[ 50  40  -7 -53  -6  53  -5  20 -12 -10 -28 -25  -2 -47 -41 -14   0  49
   4  24 -53  43  26  -7 -56   2 -95   0  64 -48 -51   3 -73]  Z813
[ 25  21 -10 -78 -40  15  20 -32  -3  17 -11   7   5  12 -26 -19 -33  15
  11  53 -50  44  -6 -11 -23   4 -50  38  80 -29 -32 102 -67]  Z68
[  2  16 -17   6 -11  -9  -8  21  29  11 -19  20  30 -35  30  10  19  22
 -14  18  18  40  52 -10  72 -19 -21 -43  -6 -12  11 -53   9]  Z805
[-11  46  12 -38   7 -15 -58   8  24   5 -23 -12  12 -36  42  -2  33  27
   3  49  -7  10  43  16  38   8 -47 -10 -27  25 -12 -35  33]  Z68
[ -7  14 -32   3  30  10 -73  38  39 -35 -54 -19  -9  -2  52   2  62  66
   6  -3  -9   4  30  23  27 -15 -52 -33 -26   6   4 -70  26]  Z748
[-16  75  35 -55  16 -53 -61  -4  15 -18  18 -23  -7 -30  56  -7   4 105
  21  -4  12 -19  16   5  54 -15 -30  -9 -47 -33 -13 -60 -40]  Z28
[ 42  41 -24 -85  -3   8  16 -24 -55   4  -8  -3 -26 -54 -43 -31 -65 -13
 -38  33 -46  20 -43 -15 -58  17 -68   8   1 -12 -12  43 -34]  Z748
[  24   22  -22  -69   11  -15  -44  -18  -32  -15   10    4   11  -26
   10  -24  -37   33  -10   54  -82   44  -60  -11  -44   38 -103  -19
   27    3   -7   45  -68]  Z68
[  0  27  -7 -29 -19 -20 -36   7  -8  28  44  11  19 -83  36 -16 -15  -9
  22  36  37  22  33  31  57  22   0   7 -19  -2 -54 -30   3]  Z522
[  34   44    0  -52  -53  -51  -11    7   13   27   42    3   29 -114
   19   -9  -16   32  -13   57   46   -6   47   31   65   11  -49   36
    2    3  -12  -19   12]  Z522
[ 39  32  48 -90 -16  -5   7 -25  14 -22 -43 -49   8 -74 -21  10  13  29
  35  16  -7  33 -35  43  -3  13 -65  17   2 -44 -56  25 -63]  Z615
[ 31 -13  -9 -68  22  60  20 -25 -64  20 -10  -1   0   5 -64  21 -15 -21
  24  16 -38  22  -8  16 -31 -25 -45 -16  28 -19 -33  68 -80]  Z813
[ 64 -28   9 -58  51   6  33  -2  29   3 -52  -3   1 -13  26  -1  10  33
  41  22  13  45 -20  16  -7  25 -90 -18  19 -71 -37  39 -39]  Z748
[  8  43 -21 -31  11   8 -43   0  10  -6 -23   0 -19 -56  -1  35  21 -23
  21  50 -27  -2  16  34  20  -6 -15  -8 -14  54  15 -34   8]  Z732
[-34   2  13 -29  18  13 -65  11  36  42  36  -2  37 -93  36  29  26  34
   6  30  16   2  60  -1  -1  21 -25 -20  14  -1 -39 -34  -3]  Z813
[-29   1  25 -55   5  27 -32  -7  35   2 -43 -12  -9 -13  18  21  52  57
 -19  40  30  14  37  49  53  14 -32 -31 -21  16 -13 -70  34]  Z813
[  46  -15    4 -100  -32   36  -10  -36    0    5  -30  -28   -4  -69
  -15  -37  -28   23   42   55    9   31   27   19    0    8  -36   74
   46   37  -35   45  -49]  Z732
[ -8  13  -6 -10  18 -25 -43   6  25 -23  16  -4  29 -11  11  15   4  22
 -17  32  46   4  45  23  59 -19 -34 -23 -47  16  10 -41  34]  Z176
[-16  54  -8 -14  -6   0 -30  24   9  12  24  11  -6 -32  -5  22 -19 -15
  -4  58   2   2  27  46  49  15 -15 -14 -36  22 -27 -24  27]  Z176
[ 47   5  28 -97 -25  37  -6   8  -5  -7 -41 -84  -7 -55 -32 -32 -11  69
   9  12 -18   4  52  25 -43 -17 -94  49  26 -17 -38  26 -43]  Z813
[  8  28 -25 -80  -5   7  -2 -28 -17 -33 -44 -12 -25 -11 -27 -31 -57  24
 -14  33 -63  43 -40  19 -68  36 -52 -24   2 -28 -35  -1 -64]  Z748
[-11  47  33 -34   0 -18 -73  46  33  33  -6 -20 -15 -57  59  10  -6  68
  47  26  49  -3  53  46  82  25   7  10 -32 -11 -61 -19  14]  Z615
[  4  30  13 -17  19 -22 -31  12  28  21 -40 -15 -14 -58  28  -8  28  23
  13  44   3  -4  -7  12  16  70 -37 -25  -5  -1 -18 -53  36]  Z732
[-54  26   4 -21  -4  18 -74  24  20  17  48 -10   2 -39   5  45  28  31
  -3  26 -18 -16   2  55  10  18 -23 -20 -30  14 -37 -17   3]  Z176
[ 10  27   3  21  35 -13 -17  24  32 -13  26  27  21 -49  19  26   5  48
 -21  35  58  -6  55   0  37  -7 -13 -22 -13  42   0 -50  -3]  Z805
[ 30  38   2 -99 -30   9  21 -28 -18 -19 -21 -21   0 -60  -2 -47 -36  16
  18  23 -67  46 -25 -20 -32  14 -74  36   8 -19 -70  56 -90]  Z522
[ 43 -19 -25 -45  23 -20  24 -13 -29 -11 -79  -4   3   5 -41  18  -4  36
 -15  16 -14  38 -14 -21 -28   6 -84 -48  36 -83 -27  44 -56]  Z615
[-24  36  10 -34  14   8 -67  27  24   4  61   0 -17 -29  41  56  21  31
   7   1 -38 -11  24  35  19 -12 -12  -4 -45  -8  18 -48  -3]  Z28
[  2  58   0 -20  -3  18 -62   3   2  -8  23 -23   7 -50  -6  12  45   3
  62  13 -11 -14   9  55  24 -17 -11   1 -17  15 -19 -33 -44]  Z732
[ -7  46 -14 -16 -17 -32  -6  12  43 -14   9 -25  50 -59  28  10  50  -5
   8   2 -30  27   2   2  66 -44 -79 -28 -13 -32   9 -10 -36]  Z805
[  9  46  24 -59  28 -12 -45  22  32  15  49  12  17 -40  44   7 -30  51
   5  41 -24  29  -4  32  11  76 -51  -3 -42 -13 -28 -18  -5]  Z522
[ 49  47   9 -70 -23  28  49 -26 -34  -6 -30 -10 -21 -54 -72 -14 -25   1
  -8  34 -11  43 -21  17 -47  31 -25  42  45 -21 -86  22 -42]  Z522
[ -9  42  29 -31  10   0 -44  39  24  55   2 -45  34 -58  -5  14  -7  42
   1   1 -17 -17  27  22  47  29 -15  14  -9  10  -9 -25  50]  Z813
[ 33  30  -1 -51  10  20  18 -33 -13  -5   6  -1   4 -14 -61   8  23  12
  17  36 -18   0 -26   9 -47  15 -66  -2  34 -35 -27  40 -83]  Z732
[-48  20 -12 -30  18  23 -68  10  18 -12  39  11  23  -6  21  41  35  50
  -4   2 -37  33  23  31  41   4  -6 -27 -40 -22 -20 -83 -27]  Z28
[  44   14  -20  -48  -39   52    2  -27  -49  -34   -8   -6    4  -26
  -52  -65   -4   32   17   36  -47   25  -39   12  -37   39  -72   11
   31    4  -42    0 -108]  Z732
[ 54  17 -22 -25 -27  14  14 -17 -45  -4 -50   8  -5 -56 -37 -49   0  50
  13  28  -6  15   2 -36 -38  19 -52 -18  59 -37 -46 -14 -86]  Z732
[ -6  35  -2 -29 -25 -15 -42  19  13  21 -26 -23  21 -92  13 -34  22  67
 -14  36  29  -9  64   3  49  30 -31  -7 -25   3 -32 -87  14]  Z732
[ 29  41  -2 -70  -6  15 -21 -29 -58  24 -28 -29   9 -14 -61 -24 -30  18
  30   8 -41  20  23 -15 -13   0 -32  43  45 -24 -36  25 -35]  Z28
[ 39  40  14 -57 -38  60  12 -18 -43 -21 -45 -16  -5   0 -77 -24 -37  35
   4  -2 -40  45  -9   1 -35  -7 -23  13  12 -24 -49   9 -57]  Z176
[100 -14 -45 -22   9  66  37  -6 -34  -7 -81  36  14 -38 -71  10  10  11
  21  46 -27  62   9 -10  -9   5 -52   2  84   7 -19   0 -59]  Z732
[ 13   9  16 -54  16 -40 -40  25  15  12  14  -5 -11 -45  56  -2 -40  87
  -5  25  26   6  21  32  24  39 -27  -9 -37 -12 -26 -27   2]  Z522
[-30  52  22 -32 -33  -6 -76  21  24  -7  26 -31  16 -56  -2  38  24  30
 -22   7  -6 -15  25  64  37   8  -5  -5 -72  11   8 -69  31]  Z615
[ 39  62  19 -47  -5 -26  10 -12 -12  10 -47   7  -3 -36 -51  14 -22  53
 -35  41 -10  15 -13 -19 -35  57 -62 -25  28 -59 -18   1 -15]  Z615
[ 28  26  11 -70   3  30  -7 -20 -54  34  -2  -4  13  -4 -68   4 -55  12
  16  13 -73  35  -2  11 -46  49 -24   5  17 -50 -29  -2 -43]  Z28
[  54  -29   -1 -100   28    5   -4  -18  -19   -9  -27  -23  -15  -31
    1   -8  -31   25   34   39   13   56    9   42  -23    9  -69   22
   20  -25  -63   53  -49]  Z522
[ 43  -2   3 -82  -6  34 -25 -14 -23   6 -36 -21 -18 -19 -53  -5 -75  35
   4  51 -38  38  17  12 -81  33 -59  26  48   3 -32  53 -22]  Z176
[-20  49   3 -57 -11 -94 -36  26  53  28 -26 -47  17 -68  32   2 -43  54
 -18  59  -9   5  13  48  68  34 -24  15   5   9 -18 -11  49]  Z68
[  9  48   3 -57 -17 -27 -66  18  36 -21  24 -16  -3 -66  26  22 -29  61
  -8  60  18  10  70  60  19 -27  -9  25  -9  37  -5 -38  -4]  Z68
[ -9  61  -1 -34  -3 -10 -29   1 -16  -2 -12  -3  -3 -17   4   2  11  29
 -43  -8 -54   8 -10 -23  48   5 -27 -12 -45  -7  38 -73  36]  Z28
[-14  19 -19  -5  30  45 -62  21 -18  34  51  24  16   5  -5  50  35   3
  43  17 -10  -2  61  33  48 -14  -1   2  -9   0 -23 -22 -12]  Z28
[  6   8  14 -74   3  30 -14 -24  25  -7   8  -6  17 -46  -2  -9  -8  62
  19  56 -38  20 -26   7 -20  43 -81  18  63  23 -46  44 -87]  Z813
[ 38  29  31 -86 -30  -3  15 -42 -46   6 -43 -23  -9 -53 -53  11  -9  13
  32  26  -8  -9 -35  36  -5   3 -45  10   9 -11 -43  56 -71]  Z615
[ 13  36 -15 -21   9 -12 -25  43  40   1 -14 -25 -28 -67  29  -4  35  62
  15  42  26 -19  48  13  28  -1 -54  13  14 -10 -45 -12 -20]  Z732
[-48  57  13 -53  16   0 -55   0   7  -9  67  -7  -7 -48   1  51   4  24
 -22  29 -16 -24 -20  66  25  -8 -10 -29 -52  36  -1 -38 -26]  Z813
[-12  74  -1 -25  20 -29 -32  17  16   5 -29  11   5 -42  -3  18 -25  37
 -43  49 -16  28   9  -5  27  40 -39 -49 -33 -10 -19 -62  39]  Z176
[-15  26   8 -23   8  -7 -31  35  51  14  55   5  31 -31  36  19  39  69
  -5  48  37  -4  49  37  64   2 -40  16 -10  -3 -49   2 -15]  Z68
[  2  38  24 -10   9 -30 -20  15  58  18 -44  -1 -12 -46  42  26  38  51
  -1  47  25 -13  22   5  42  15  -5  13  34  35 -18 -12  53]  Z68
[ 44  -1  -1 -83 -43 -15  13 -20 -33   3 -68 -41 -11 -32 -12 -57 -69   9
  10  31 -56  58 -34  15 -16  31 -80  -9  32 -21  -2  30 -40]  Z805
[ 59 -20   4 -59  17  26   3  -8 -61  23 -33   8 -29 -18   8 -58 -28  54
  29  30   4   9 -21 -21  -9  45 -66 -14   1 -14 -35  33 -64]  Z732
[ 15  13   7 -55   1  35  30  -1  -7  23 -59 -16 -39  -9 -20 -14  -6  46
   3  15 -31  25 -19 -25 -30  19 -45  -1  73 -47 -64  50 -47]  Z813
[ -2  49  47 -48 -32 -15 -60   2  29 -19  26 -41  14 -32   7  15  38  60
  21  10  36 -23  10  83  64  -1 -37  18 -52  -5  -3 -28  -7]  Z615
[ 66  31  21 -52 -14  61  14  16 -20 -10 -17 -26  -9 -28 -72  10 -20  45
   9   6 -39  27  13  42 -61   2 -48   4  41 -45 -30 -14 -64]  Z813
[ 25   6   9 -99  12  26 -25 -23 -58  11  -3 -19 -10 -28  -6 -36 -30  27
  32  22  -8  46  23   5   2  10 -55  23  -4 -35 -61   7 -55]  Z28
